Moves between items:
j416: θ>j585, ρ>j565, β>j225, τ>j499, ε>j735, σ>j793
j550: θ>j545, ρ>j317, β>j554, τ>j387, ε>j499, σ>j448
j874: θ>j774, ρ>j942, β>j817, τ>j692, ε>j397, σ>j177
j816: θ>j619, ρ>j225, β>j637, τ>j565, ε>j381, σ>j398
j132: θ>j170, ρ>j588, β>j429, τ>j867, ε>j186, σ>j473
j136: θ>j36, ρ>j831, β>j765, τ>j741, ε>j298, σ>j849
j85: θ>j972, ρ>j394, β>j308, τ>j750, ε>j222, σ>j871
j429: θ>j447, ρ>j575, β>j252, τ>j473, ε>j327, σ>j170
j434: θ>j103, ρ>j532, β>j231, τ>j665, ε>j726, σ>j780
j103: θ>j381, ρ>j11, β>j820, τ>j637, ε>j622, σ>j168
j902: θ>j859, ρ>j799, β>j10, τ>j418, ε>j73, σ>j463
j439: θ>j450, ρ>j83, β>j457, τ>j154, ε>j387, σ>j812
j385: θ>j73, ρ>j104, β>j116, τ>j10, ε>j759, σ>j281
j483: θ>j154, ρ>j450, β>j870, τ>j930, ε>j457, σ>j600
j588: θ>j978, ρ>j473, β>j575, τ>j335, ε>j132, σ>j899
j116: θ>j109, ρ>j983, β>j369, τ>j281, ε>j844, σ>j73
j170: θ>j335, ρ>j978, β>j447, τ>j957, ε>j575, σ>j324
j259: θ>j849, ρ>j670, β>j136, τ>j769, ε>j687, σ>j741
j798: θ>j253, ρ>j250, β>j437, τ>j726, ε>j123, σ>j895
j387: θ>j483, ρ>j439, β>j448, τ>j724, ε>j945, σ>j83
j61: θ>j448, ρ>j945, β>j550, τ>j224, ε>j629, σ>j387
j645: θ>j418, ρ>j859, β>j342, τ>j653, ε>j10, σ>j517
j554: θ>j945, ρ>j847, β>j629, τ>j448, ε>j793, σ>j545
j60: θ>j844, ρ>j692, β>j942, τ>j369, ε>j936, σ>j759
j250: θ>j296, ρ>j895, β>j198, τ>j434, ε>j798, σ>j231
j817: θ>j60, ρ>j266, β>j846, τ>j177, ε>j481, σ>j774
j441: θ>j281, ρ>j109, β>j385, τ>j902, ε>j369, σ>j10
j174: θ>j554, ρ>j499, β>j565, τ>j61, ε>j619, σ>j550
j168: θ>j225, ρ>j735, β>j381, τ>j619, ε>j11, σ>j416
j296: θ>j532, ρ>j191, β>j726, τ>j103, ε>j253, σ>j820
j623: θ>j473, ρ>j447, β>j132, τ>j978, ε>j252, σ>j867
j789: θ>j653, ρ>j418, β>j799, τ>j608, ε>j342, σ>j222
j724: θ>j930, ρ>j154, β>j83, τ>j327, ε>j870, σ>j226
j225: θ>j174, ρ>j398, β>j719, τ>j793, ε>j816, σ>j585
j629: θ>j317, ρ>j61, β>j499, τ>j545, ε>j585, σ>j945
j177: θ>j369, ρ>j844, β>j774, τ>j385, ε>j942, σ>j116
j600: θ>j252, ρ>j327, β>j154, τ>j132, ε>j450, σ>j429
j335: θ>j765, ρ>j298, β>j899, τ>j259, ε>j867, σ>j136
j11: θ>j816, ρ>j168, β>j665, τ>j719, ε>j103, σ>j735
j499: θ>j847, ρ>j550, β>j793, τ>j945, ε>j174, σ>j317
j231: θ>j820, ρ>j622, β>j296, τ>j780, ε>j895, σ>j103
j895: θ>j191, ρ>j231, β>j253, τ>j532, ε>j250, σ>j622
j298: θ>j819, ρ>j136, β>j957, τ>j670, ε>j335, σ>j831
j949: θ>j871, ρ>j877, β>j85, τ>j445, ε>j608, σ>j750
j381: θ>j719, ρ>j816, β>j337, τ>j416, ε>j665, σ>j225
j36: θ>j305, ρ>j769, β>j670, τ>j481, ε>j819, σ>j326
j565: θ>j629, ρ>j793, β>j398, τ>j550, ε>j416, σ>j554
j324: θ>j136, ρ>j687, β>j335, τ>j819, ε>j978, σ>j259
j762: θ>j214, ρ>j437, β>j634, τ>j250, ε>j208, σ>j198
j437: θ>j950, ρ>j198, β>j122, τ>j895, ε>j762, σ>j253
j945: θ>j457, ρ>j387, β>j317, τ>j870, ε>j61, σ>j439
j186: θ>j575, ρ>j132, β>j327, τ>j447, ε>j930, σ>j588
j820: θ>j337, ρ>j665, β>j532, τ>j168, ε>j191, σ>j381
j445: θ>j762, ρ>j621, β>j750, τ>j122, ε>j972, σ>j123
j281: θ>j799, ρ>j342, β>j73, τ>j859, ε>j104, σ>j789
j799: θ>j517, ρ>j463, β>j645, τ>j222, ε>j902, σ>j653
j450: θ>j226, ρ>j600, β>j724, τ>j186, ε>j483, σ>j327
j719: θ>j565, ρ>j619, β>j735, τ>j585, ε>j637, σ>j174
j473: θ>j324, ρ>j899, β>j170, τ>j298, ε>j588, σ>j957
j317: θ>j224, ρ>j448, β>j847, τ>j439, ε>j550, σ>j457
j342: θ>j463, ρ>j789, β>j902, τ>j517, ε>j281, σ>j418
j972: θ>j208, ρ>j445, β>j877, τ>j634, ε>j42, σ>j621
j765: θ>j670, ρ>j819, β>j687, τ>j849, ε>j957, σ>j36
j305: θ>j817, ρ>j397, β>j399, τ>j936, ε>j741, σ>j874
j653: θ>j949, ρ>j308, β>j517, τ>j394, ε>j463, σ>j42
j104: θ>j902, ρ>j281, β>j983, τ>j645, ε>j385, σ>j342
j665: θ>j637, ρ>j381, β>j780, τ>j735, ε>j820, σ>j816
j481: θ>j936, ρ>j817, β>j326, τ>j942, ε>j399, σ>j266
j585: θ>j550, ρ>j629, β>j174, τ>j847, ε>j398, σ>j61
j831: θ>j769, ρ>j849, β>j819, τ>j305, ε>j136, σ>j399
j687: θ>j831, ρ>j259, β>j298, τ>j36, ε>j324, σ>j670
j123: θ>j198, ρ>j798, β>j762, τ>j950, ε>j621, σ>j250
j978: θ>j298, ρ>j324, β>j867, τ>j765, ε>j170, σ>j687
j812: θ>j327, ρ>j930, β>j450, τ>j252, ε>j83, σ>j186
j619: θ>j793, ρ>j174, β>j416, τ>j629, ε>j719, σ>j499
j759: θ>j983, ρ>j385, β>j844, τ>j109, ε>j692, σ>j104
j457: θ>j724, ρ>j483, β>j224, τ>j812, ε>j448, σ>j450
j198: θ>j726, ρ>j253, β>j214, τ>j231, ε>j437, σ>j296
j692: θ>j116, ρ>j759, β>j177, τ>j441, ε>j60, σ>j385
j214: θ>j895, ρ>j950, β>j798, τ>j296, ε>j122, σ>j726
j222: θ>j42, ρ>j85, β>j653, τ>j877, ε>j418, σ>j394
j532: θ>j11, ρ>j780, β>j622, τ>j381, ε>j434, σ>j337
j670: θ>j399, ρ>j741, β>j831, τ>j326, ε>j259, σ>j305
j793: θ>j61, ρ>j554, β>j585, τ>j317, ε>j565, σ>j847
j545: θ>j439, ρ>j224, β>j945, τ>j483, ε>j847, σ>j870
j608: θ>j394, ρ>j949, β>j222, τ>j972, ε>j517, σ>j877
j327: θ>j623, ρ>j429, β>j226, τ>j588, ε>j600, σ>j575
j637: θ>j416, ρ>j719, β>j168, τ>j398, ε>j337, σ>j619
j399: θ>j846, ρ>j481, β>j769, τ>j874, ε>j849, σ>j817
j930: θ>j429, ρ>j186, β>j600, τ>j623, ε>j812, σ>j132
j950: θ>j231, ρ>j726, β>j250, τ>j191, ε>j214, σ>j434
j634: θ>j798, ρ>j122, β>j621, τ>j198, ε>j28, σ>j214
j741: θ>j481, ρ>j305, β>j849, τ>j846, ε>j670, σ>j397
j10: θ>j789, ρ>j645, β>j281, τ>j463, ε>j109, σ>j859
j83: θ>j600, ρ>j812, β>j483, τ>j226, ε>j439, σ>j930
j899: θ>j687, ρ>j957, β>j978, τ>j136, ε>j473, σ>j765
j871: θ>j621, ρ>j28, β>j972, τ>j762, ε>j394, σ>j634
j575: θ>j867, ρ>j170, β>j623, τ>j899, ε>j429, σ>j978
j224: θ>j83, ρ>j870, β>j387, τ>j450, ε>j545, σ>j724
j253: θ>j434, ρ>j296, β>j950, τ>j622, ε>j198, σ>j191
j398: θ>j499, ρ>j585, β>j619, τ>j554, ε>j225, σ>j629
j774: θ>j759, ρ>j384, β>j60, τ>j116, ε>j266, σ>j369
j859: θ>j222, ρ>j517, β>j789, τ>j308, ε>j645, σ>j608
j621: θ>j437, ρ>j123, β>j208, τ>j214, ε>j445, σ>j798
j394: θ>j445, ρ>j871, β>j42, τ>j208, ε>j85, σ>j28
j847: θ>j387, ρ>j545, β>j61, τ>j457, ε>j554, σ>j224
j870: θ>j812, ρ>j724, β>j439, τ>j600, ε>j224, σ>j154
j42: θ>j750, ρ>j972, β>j949, τ>j28, ε>j308, σ>j445
j397: θ>j266, ρ>j874, β>j481, τ>j60, ε>j305, σ>j942
j780: θ>j168, ρ>j337, β>j103, τ>j816, ε>j532, σ>j637
j28: θ>j123, ρ>j634, β>j445, τ>j437, ε>j871, σ>j122
j308: θ>j877, ρ>j42, β>j608, τ>j871, ε>j653, σ>j972
j867: θ>j957, ρ>j335, β>j473, τ>j687, ε>j447, σ>j298
j337: θ>j735, ρ>j637, β>j11, τ>j225, ε>j780, σ>j719
j942: θ>j384, ρ>j177, β>j266, τ>j759, ε>j874, σ>j844
j936: θ>j177, ρ>j60, β>j874, τ>j384, ε>j846, σ>j692
j726: θ>j622, ρ>j434, β>j895, τ>j820, ε>j950, σ>j532
j418: θ>j308, ρ>j222, β>j463, τ>j949, ε>j789, σ>j85
j957: θ>j259, ρ>j765, β>j324, τ>j831, ε>j899, σ>j819
j448: θ>j870, ρ>j457, β>j545, τ>j83, ε>j317, σ>j483
j877: θ>j28, ρ>j750, β>j394, τ>j621, ε>j949, σ>j208
j735: θ>j398, ρ>j416, β>j816, τ>j174, ε>j168, σ>j565
j191: θ>j780, ρ>j820, β>j434, τ>j11, ε>j296, σ>j665
j266: θ>j692, ρ>j774, β>j936, τ>j844, ε>j817, σ>j384
j517: θ>j85, ρ>j608, β>j418, τ>j42, ε>j859, σ>j949
j326: θ>j874, ρ>j846, β>j305, τ>j266, ε>j769, σ>j936
j122: θ>j250, ρ>j214, β>j123, τ>j253, ε>j634, σ>j950
j369: θ>j104, ρ>j441, β>j759, τ>j73, ε>j384, σ>j109
j73: θ>j645, ρ>j902, β>j109, τ>j789, ε>j983, σ>j799
j252: θ>j588, ρ>j623, β>j186, τ>j170, ε>j226, σ>j447
j769: θ>j397, ρ>j326, β>j741, τ>j817, ε>j36, σ>j846
j844: θ>j441, ρ>j116, β>j384, τ>j104, ε>j177, σ>j983
j384: θ>j385, ρ>j369, β>j692, τ>j983, ε>j774, σ>j441
j109: θ>j342, ρ>j10, β>j104, τ>j799, ε>j441, σ>j645
j154: θ>j186, ρ>j226, β>j812, τ>j429, ε>j724, σ>j252
j447: θ>j899, ρ>j867, β>j588, τ>j324, ε>j623, σ>j335
j622: θ>j665, ρ>j103, β>j191, τ>j337, ε>j231, σ>j11
j846: θ>j942, ρ>j936, β>j397, τ>j774, ε>j326, σ>j60
j983: θ>j10, ρ>j73, β>j441, τ>j342, ε>j116, σ>j902
j463: θ>j608, ρ>j653, β>j859, τ>j85, ε>j799, σ>j308
j208: θ>j122, ρ>j762, β>j28, τ>j798, ε>j750, σ>j437
j849: θ>j326, ρ>j399, β>j36, τ>j397, ε>j831, σ>j481
j226: θ>j132, ρ>j252, β>j930, τ>j575, ε>j154, σ>j623
j819: θ>j741, ρ>j36, β>j259, τ>j399, ε>j765, σ>j769
j750: θ>j634, ρ>j208, β>j871, τ>j123, ε>j877, σ>j762

In the rows, zero is written as 453.

The rows follow the links: the fewer symbols apart two items are, the more alike their rows tend to be.

Each row is also shifted at random along 9 hidden directions that mean nothing.

Some items, each with a row of numbers:
j978 [ 742,  529,  525,  382,  423,  442,  428,  373,  491,  429,  521,  496,  432,  434,  411,  375,  476,  493,  456,  464,  484,  470,  454,  578,  418,  502,  388,  409,  436,  442,  450,  403,  370,  489,  432,  431,  439,  380,  348,  458,  435,  349,  444,  453,  499,  368,  412,  483,  512]
j397 [ 392,  503,  552,  418,  496,  455,  375,  272,  469,  450,  480,  493,  388,  436,  405,  316,  495,  470,  423,  552,  436,  439,  404,  616,  468,  479,  405,  410,  395,  472,  452,  489,  435,  494,  411,  559,  451,  537,  533,  432,  444,  352,  486,  448,  480,  388,  493,  462,  504]
j429 [ 505,  439,  564,  365,  616,  442,  398,  635,  536,  451,  521,  361,  539,  372,  417,  451,  442,  533,  600,  515,  477,  397,  239,  532,  351,  169,  549,  346,  426,  413,  471,  364,  457,  523,  492,  464,  339,  577,  617,  510,  368,  292,  469,  464,  387,  389,  275,  534,  373]
j231 [ 742,  409,  698,  483,  423,  192,  446,  524,  499,  448,  434,  702,  461,  465,  493,  377,  500,  432,  393,  523,  411,  433,  346,  481,  458,  497,  206,  467,  446,  431,  502,  485,  500,  435,  382,  536,  368,  463,  478,  454,  420,  495,  470,  420,  373,  459,  598,  435,  488]
j208 [ 134,  435,  545,  511,  323,  542,  432,  457,  425,  512,  437,  443,  419,  481,  501,  466,  570,  386,  469,  503,  383,  544,  393,  593,  530,  602,  449,  487,  412,  418,  406,  523,  417,  355,  415,  461,  499,  345,  276,  420,  540,  442,  447,  509,  408,  434,  441,  429,  541]
j902 [ 203,  436,  528,  461,  500,  350,  410,  606,  450,  474,  451,  516,  443,  460,  443,  500,  493,  453,  553,  444,  376,  422,  398,  418,  488,  380,  397,  414,  367,  470,  492,  405,  454,  441,  453,  432,  379,  445,  488,  436,  437,  395,  530,  437,  351,  463,  461,  436,  413]
j867 [ 616,  476,  613,  403,  479,  323,  483,  633,  445,  412,  466,  558,  459,  448,  420,  593,  379,  466,  434,  441,  496,  501,  323,  408,  438,  550,  388,  442,  517,  345,  478,  482,  497,  506,  518,  457,  367,  554,  562,  481,  395,  628,  409,  486,  557,  447,  579,  485,  472]
j116 [ 250,  481,  274,  497,  456,  563,  408,  300,  404,  504,  434,  423,  405,  502,  433,  550,  499,  423,  417,  449,  390,  496,  559,  473,  499,  510,  492,  431,  413,  463,  427,  561,  463,  459,  487,  512,  428,  424,  558,  414,  506,  496,  478,  482,  492,  468,  485,  425,  493]
j250 [ 568,  403,  466,  505,  482,  471,  362,  374,  514,  508,  444,  480,  464,  446,  479,  345,  542,  431,  416,  584,  371,  436,  360,  603,  450,  386,  433,  430,  408,  440,  437,  588,  496,  445,  387,  599,  481,  654,  639,  443,  461,  399,  482,  468,  359,  435,  476,  446,  490]
j60 [ 697,  528,  440,  454,  435,  436,  464,  483,  319,  491,  443,  520,  428,  555,  399,  664,  424,  410,  446,  416,  492,  514,  456,  429,  494,  598,  413,  394,  501,  390,  447,  482,  480,  483,  539,  463,  337,  350,  506,  398,  487,  581,  425,  497,  610,  446,  459,  427,  463]
j226 [ 529,  439,  208,  442,  523,  519,  466,  420,  572,  437,  504,  334,  511,  408,  452,  573,  467,  529,  466,  370,  399,  452,  612,  310,  343,  263,  562,  420,  412,  467,  472,  443,  437,  520,  535,  395,  286,  335,  548,  521,  394,  464,  476,  445,  375,  485,  448,  491,  432]
j335 [ 734,  461,  691,  395,  617,  449,  488,  365,  475,  384,  479,  351,  461,  415,  394,  401,  378,  512,  407,  544,  532,  409,  311,  394,  406,  384,  574,  426,  486,  437,  494,  430,  538,  571,  522,  540,  230,  528,  648,  473,  349,  512,  446,  430,  534,  446,  590,  491,  401]
j324 [ 394,  479,  672,  376,  492,  314,  522,  570,  433,  358,  460,  510,  432,  418,  417,  412,  335,  491,  463,  421,  551,  416,  381,  363,  454,  501,  408,  481,  505,  456,  500,  329,  458,  488,  466,  395,  453,  488,  391,  474,  388,  497,  435,  413,  534,  457,  530,  476,  407]
j281 [ 704,  506,  506,  446,  405,  325,  398,  459,  428,  458,  462,  636,  391,  491,  422,  386,  480,  437,  460,  437,  415,  438,  481,  513,  509,  570,  266,  423,  399,  472,  474,  435,  403,  447,  388,  434,  530,  498,  398,  397,  462,  391,  506,  428,  444,  416,  516,  405,  491]
j895 [ 274,  374,  280,  531,  454,  356,  384,  413,  563,  479,  417,  590,  455,  425,  514,  396,  526,  444,  375,  467,  303,  428,  551,  441,  445,  384,  319,  490,  385,  486,  467,  601,  482,  424,  375,  540,  543,  640,  629,  476,  449,  483,  512,  431,  291,  511,  584,  430,  499]
j61 [ 519,  416,  453,  420,  422,  555,  496,  481,  614,  352,  503,  288,  458,  329,  485,  282,  433,  522,  454,  407,  430,  446,  500,  383,  402,  439,  589,  549,  419,  477,  455,  403,  370,  448,  407,  300,  624,  598,  281,  519,  389,  413,  460,  434,  340,  454,  569,  480,  473]
j136 [ 500,  504,  413,  386,  474,  557,  520,  394,  465,  354,  489,  284,  415,  404,  408,  365,  354,  515,  470,  361,  522,  417,  574,  317,  449,  476,  599,  495,  454,  523,  467,  314,  383,  496,  474,  293,  544,  445,  291,  463,  412,  416,  463,  413,  502,  453,  499,  455,  408]
j621 [ 524,  421,  707,  509,  426,  546,  446,  301,  442,  484,  445,  380,  421,  478,  475,  370,  555,  407,  396,  605,  417,  498,  310,  574,  509,  555,  517,  474,  423,  428,  432,  545,  499,  428,  432,  568,  333,  395,  425,  417,  481,  469,  455,  479,  435,  433,  565,  434,  516]
j575 [ 535,  482,  491,  380,  550,  431,  444,  386,  450,  431,  474,  439,  477,  424,  412,  348,  387,  498,  462,  501,  556,  381,  396,  515,  394,  322,  466,  403,  498,  479,  462,  382,  466,  514,  451,  510,  448,  514,  544,  472,  419,  350,  431,  425,  525,  408,  322,  497,  398]
j222 [ 511,  460,  513,  499,  400,  674,  422,  386,  416,  500,  459,  295,  411,  488,  449,  489,  535,  403,  456,  518,  396,  544,  377,  555,  523,  598,  614,  454,  412,  401,  399,  563,  446,  425,  476,  468,  452,  482,  418,  402,  510,  480,  457,  528,  460,  424,  520,  424,  524]
j28 [ 397,  447,  439,  506,  416,  656,  446,  316,  357,  509,  412,  308,  430,  502,  466,  403,  475,  386,  428,  530,  482,  476,  408,  554,  523,  529,  598,  473,  486,  457,  391,  527,  482,  405,  439,  516,  551,  491,  429,  395,  537,  439,  424,  492,  513,  447,  386,  421,  460]
j819 [ 354,  493,  382,  409,  516,  557,  456,  428,  425,  445,  477,  328,  453,  442,  407,  509,  411,  484,  498,  429,  497,  449,  469,  432,  436,  398,  584,  416,  457,  460,  443,  407,  440,  498,  516,  420,  417,  430,  485,  458,  446,  424,  447,  464,  518,  437,  373,  479,  415]
j831 [ 509,  492,  532,  421,  465,  458,  438,  440,  471,  415,  471,  471,  404,  433,  412,  484,  427,  466,  397,  469,  444,  511,  404,  472,  465,  599,  456,  458,  456,  388,  453,  538,  459,  503,  482,  476,  459,  622,  546,  459,  420,  571,  441,  490,  536,  432,  643,  466,  522]
j73 [ -54,  447,  396,  482,  459,  491,  388,  603,  404,  531,  439,  447,  444,  483,  451,  632,  517,  417,  561,  445,  366,  502,  390,  503,  505,  433,  476,  405,  389,  410,  431,  500,  452,  413,  490,  457,  433,  451,  519,  432,  502,  441,  488,  509,  409,  454,  369,  448,  456]
j253 [ 404,  408,  325,  482,  513,  422,  428,  556,  402,  544,  426,  443,  550,  498,  480,  500,  480,  438,  587,  450,  471,  361,  443,  458,  419,  161,  453,  371,  454,  508,  457,  348,  481,  419,  456,  470,  382,  292,  494,  442,  492,  276,  476,  428,  363,  464,  108,  446,  323]
j600 [ 584,  457,  743,  372,  480,  486,  503,  557,  478,  385,  496,  343,  475,  390,  434,  374,  390,  493,  488,  506,  554,  462,  244,  498,  420,  470,  564,  468,  508,  397,  450,  372,  447,  481,  471,  412,  449,  533,  369,  490,  396,  443,  399,  470,  512,  403,  457,  507,  439]
j545 [ 565,  433,  560,  425,  478,  433,  464,  529,  513,  460,  498,  422,  527,  425,  470,  488,  492,  489,  508,  488,  472,  460,  350,  500,  373,  321,  475,  411,  459,  412,  459,  400,  449,  469,  484,  458,  279,  297,  434,  502,  418,  395,  428,  463,  408,  422,  334,  507,  444]
j936 [ 339,  477,  466,  415,  519,  420,  423,  680,  401,  461,  456,  464,  452,  457,  404,  582,  397,  460,  560,  413,  458,  450,  359,  425,  474,  429,  474,  401,  446,  408,  463,  419,  460,  475,  505,  403,  474,  610,  560,  439,  435,  466,  474,  481,  484,  443,  415,  455,  402]
j381 [ 584,  398,  299,  506,  475,  656,  484,  316,  494,  467,  444,  228,  502,  439,  491,  441,  467,  456,  410,  473,  449,  453,  518,  396,  410,  355,  669,  486,  473,  469,  421,  512,  491,  457,  486,  469,  423,  438,  502,  472,  461,  480,  435,  465,  418,  490,  439,  457,  432]
j168 [ 419,  399,  300,  483,  512,  390,  431,  457,  439,  492,  397,  520,  517,  454,  486,  409,  404,  433,  420,  489,  491,  377,  444,  468,  416,  291,  404,  449,  526,  474,  446,  501,  537,  444,  415,  567,  557,  634,  664,  468,  467,  447,  426,  437,  451,  489,  323,  461,  386]
j36 [ 332,  491,  475,  374,  525,  463,  421,  474,  475,  405,  488,  408,  427,  392,  403,  325,  399,  509,  525,  444,  487,  386,  429,  485,  443,  379,  492,  429,  416,  501,  465,  349,  400,  491,  425,  398,  576,  610,  447,  458,  414,  309,  489,  421,  453,  411,  397,  473,  408]
j942 [ 736,  485,  398,  431,  607,  340,  470,  426,  378,  414,  423,  497,  437,  485,  380,  459,  313,  477,  425,  407,  521,  340,  509,  260,  456,  376,  442,  417,  491,  515,  516,  396,  537,  549,  498,  478,  401,  600,  692,  419,  393,  515,  490,  387,  544,  504,  536,  419,  328]
j434 [ 537,  392,  805,  433,  488,  284,  514,  682,  429,  424,  435,  487,  509,  440,  483,  347,  414,  455,  550,  497,  530,  362,  241,  411,  460,  342,  413,  463,  484,  477,  504,  267,  490,  417,  418,  413,  385,  381,  317,  455,  412,  363,  458,  397,  381,  460,  370,  452,  338]
j719 [ 153,  406,  545,  467,  426,  486,  449,  292,  494,  472,  443,  435,  472,  419,  509,  274,  529,  448,  420,  567,  467,  432,  408,  609,  434,  376,  441,  481,  453,  497,  430,  452,  450,  403,  373,  553,  458,  325,  359,  477,  485,  324,  428,  433,  398,  429,  333,  481,  478]
j326 [ 458,  488,  552,  430,  455,  523,  431,  437,  497,  414,  493,  401,  391,  423,  415,  481,  473,  471,  430,  468,  399,  525,  406,  471,  479,  598,  518,  462,  400,  396,  451,  528,  429,  493,  485,  436,  432,  571,  479,  453,  421,  531,  470,  494,  480,  427,  661,  461,  534]

From each start, follow one symbol. Which item do you reach?
Answer with the item's name.
new walk
[ 552,  400,  184,  522,  477,  446,  429,  544,  461,  526,  428,  457,  525,  494,  488,  597,  484,  435,  498,  392,  381,  431,  553,  354,  423,  285,  456,  415,  435,  464,  457,  487,  485,  436,  484,  442,  402,  414,  580,  452,  473,  459,  485,  456,  350,  511,  349,  430,  394]
θ	j231
new walk
[ 426,  416,  365,  449,  490,  503,  439,  390,  457,  458,  431,  372,  495,  421,  479,  208,  418,  462,  498,  483,  518,  321,  474,  504,  430,  252,  508,  463,  470,  567,  439,  344,  439,  419,  358,  451,  659,  544,  399,  449,  475,  226,  465,  394,  387,  446,  217,  449,  353]
τ	j168
new walk
[ 388,  497,  517,  412,  472,  299,  436,  470,  438,  400,  443,  629,  391,  440,  411,  403,  374,  463,  397,  441,  474,  437,  445,  450,  481,  568,  302,  468,  472,  450,  481,  474,  460,  487,  422,  482,  565,  668,  541,  448,  419,  523,  459,  432,  535,  447,  602,  449,  476]
τ	j846
new walk
[ 176,  442,  374,  438,  438,  480,  432,  441,  499,  449,  449,  479,  462,  404,  471,  448,  438,  456,  396,  480,  459,  494,  430,  547,  422,  476,  438,  484,  499,  403,  417,  561,  458,  450,  436,  517,  586,  631,  544,  503,  459,  509,  400,  491,  495,  442,  451,  499,  516]
β	j83
new walk
[ 530,  369,  492,  477,  507,  606,  475,  398,  571,  403,  464,  216,  478,  366,  494,  289,  459,  490,  435,  504,  417,  414,  421,  388,  421,  346,  674,  522,  419,  486,  454,  464,  470,  458,  432,  428,  496,  615,  462,  491,  401,  428,  475,  436,  327,  483,  565,  459,  425]
ρ	j381
new walk
[ 523,  421,  552,  490,  438,  602,  489,  439,  386,  459,  416,  292,  449,  471,  468,  391,  428,  408,  447,  509,  497,  457,  354,  459,  508,  516,  619,  501,  496,  450,  419,  467,  493,  417,  449,  455,  534,  545,  400,  416,  487,  479,  426,  476,  484,  467,  462,  425,  425]
σ	j950
new walk
[ 759,  437,  518,  470,  416,  495,  516,  309,  447,  429,  436,  418,  465,  461,  478,  368,  424,  436,  336,  504,  525,  463,  448,  457,  437,  528,  484,  509,  540,  443,  435,  494,  496,  455,  440,  508,  453,  429,  418,  462,  455,  536,  387,  450,  526,  464,  511,  454,  473]
τ	j629
new walk
[ 563,  463,  530,  476,  486,  488,  414,  282,  429,  464,  443,  438,  401,  475,  433,  315,  487,  437,  417,  533,  431,  413,  440,  509,  502,  477,  460,  440,  405,  503,  458,  475,  472,  462,  409,  528,  449,  505,  496,  398,  466,  388,  500,  428,  444,  440,  522,  414,  453]
σ	j308
new walk
[ 266,  440,  613,  416,  508,  425,  473,  331,  517,  391,  460,  451,  437,  388,  451,  344,  429,  492,  363,  536,  482,  448,  383,  478,  422,  459,  461,  493,  473,  449,  468,  490,  490,  497,  445,  546,  400,  527,  533,  500,  398,  504,  427,  438,  490,  448,  589,  499,  486]
β	j186
new walk
[ 369,  503,  594,  363,  443,  528,  475,  587,  443,  389,  498,  345,  423,  399,  408,  401,  382,  488,  547,  418,  522,  467,  360,  482,  468,  527,  557,  465,  456,  434,  442,  333,  369,  459,  458,  312,  594,  550,  275,  456,  432,  386,  439,  470,  509,  395,  419,  479,  445]
θ	j849
new walk
[ 309,  456,  732,  445,  528,  530,  378,  430,  394,  510,  458,  378,  430,  468,  418,  390,  520,  427,  529,  626,  454,  448,  186,  661,  504,  419,  537,  377,  406,  422,  434,  467,  490,  455,  451,  581,  353,  507,  540,  403,  476,  329,  478,  490,  458,  386,  372,  460,  446]
ε	j109
new walk
[ 406,  478,  581,  435,  531,  351,  431,  346,  464,  441,  469,  534,  414,  460,  411,  462,  482,  480,  418,  504,  425,  441,  432,  448,  454,  440,  375,  405,  404,  463,  499,  464,  486,  515,  479,  547,  232,  361,  573,  448,  411,  468,  495,  427,  464,  447,  568,  459,  467]
τ	j942
new walk
[ 683,  434,  488,  433,  445,  584,  518,  417,  623,  370,  539,  249,  468,  370,  465,  484,  497,  533,  433,  409,  391,  521,  517,  326,  377,  457,  634,  499,  392,  426,  470,  446,  394,  500,  520,  326,  282,  318,  332,  526,  367,  522,  464,  463,  363,  459,  653,  491,  514]
σ	j327
new walk
[ 717,  496,  310,  428,  629,  452,  446,  181,  414,  423,  445,  400,  435,  470,  377,  340,  362,  504,  406,  449,  522,  306,  602,  329,  425,  281,  506,  394,  453,  588,  499,  374,  503,  564,  474,  517,  367,  470,  661,  418,  407,  374,  509,  362,  516,  478,  445,  429,  330]
σ	j774
new walk
[ 428,  394,  416,  531,  452,  514,  444,  389,  476,  493,  426,  400,  467,  469,  496,  480,  519,  421,  408,  500,  377,  472,  456,  433,  464,  433,  510,  475,  428,  446,  445,  560,  505,  431,  459,  519,  382,  446,  539,  448,  471,  514,  469,  470,  382,  496,  525,  433,  470]
β	j214
new walk
[ 696,  487,  475,  487,  415,  531,  397,  335,  383,  533,  456,  449,  432,  530,  437,  451,  540,  403,  466,  521,  433,  475,  423,  601,  497,  506,  443,  391,  422,  450,  423,  492,  445,  434,  438,  516,  399,  349,  433,  384,  519,  369,  465,  480,  470,  405,  367,  419,  485]
ε	j517
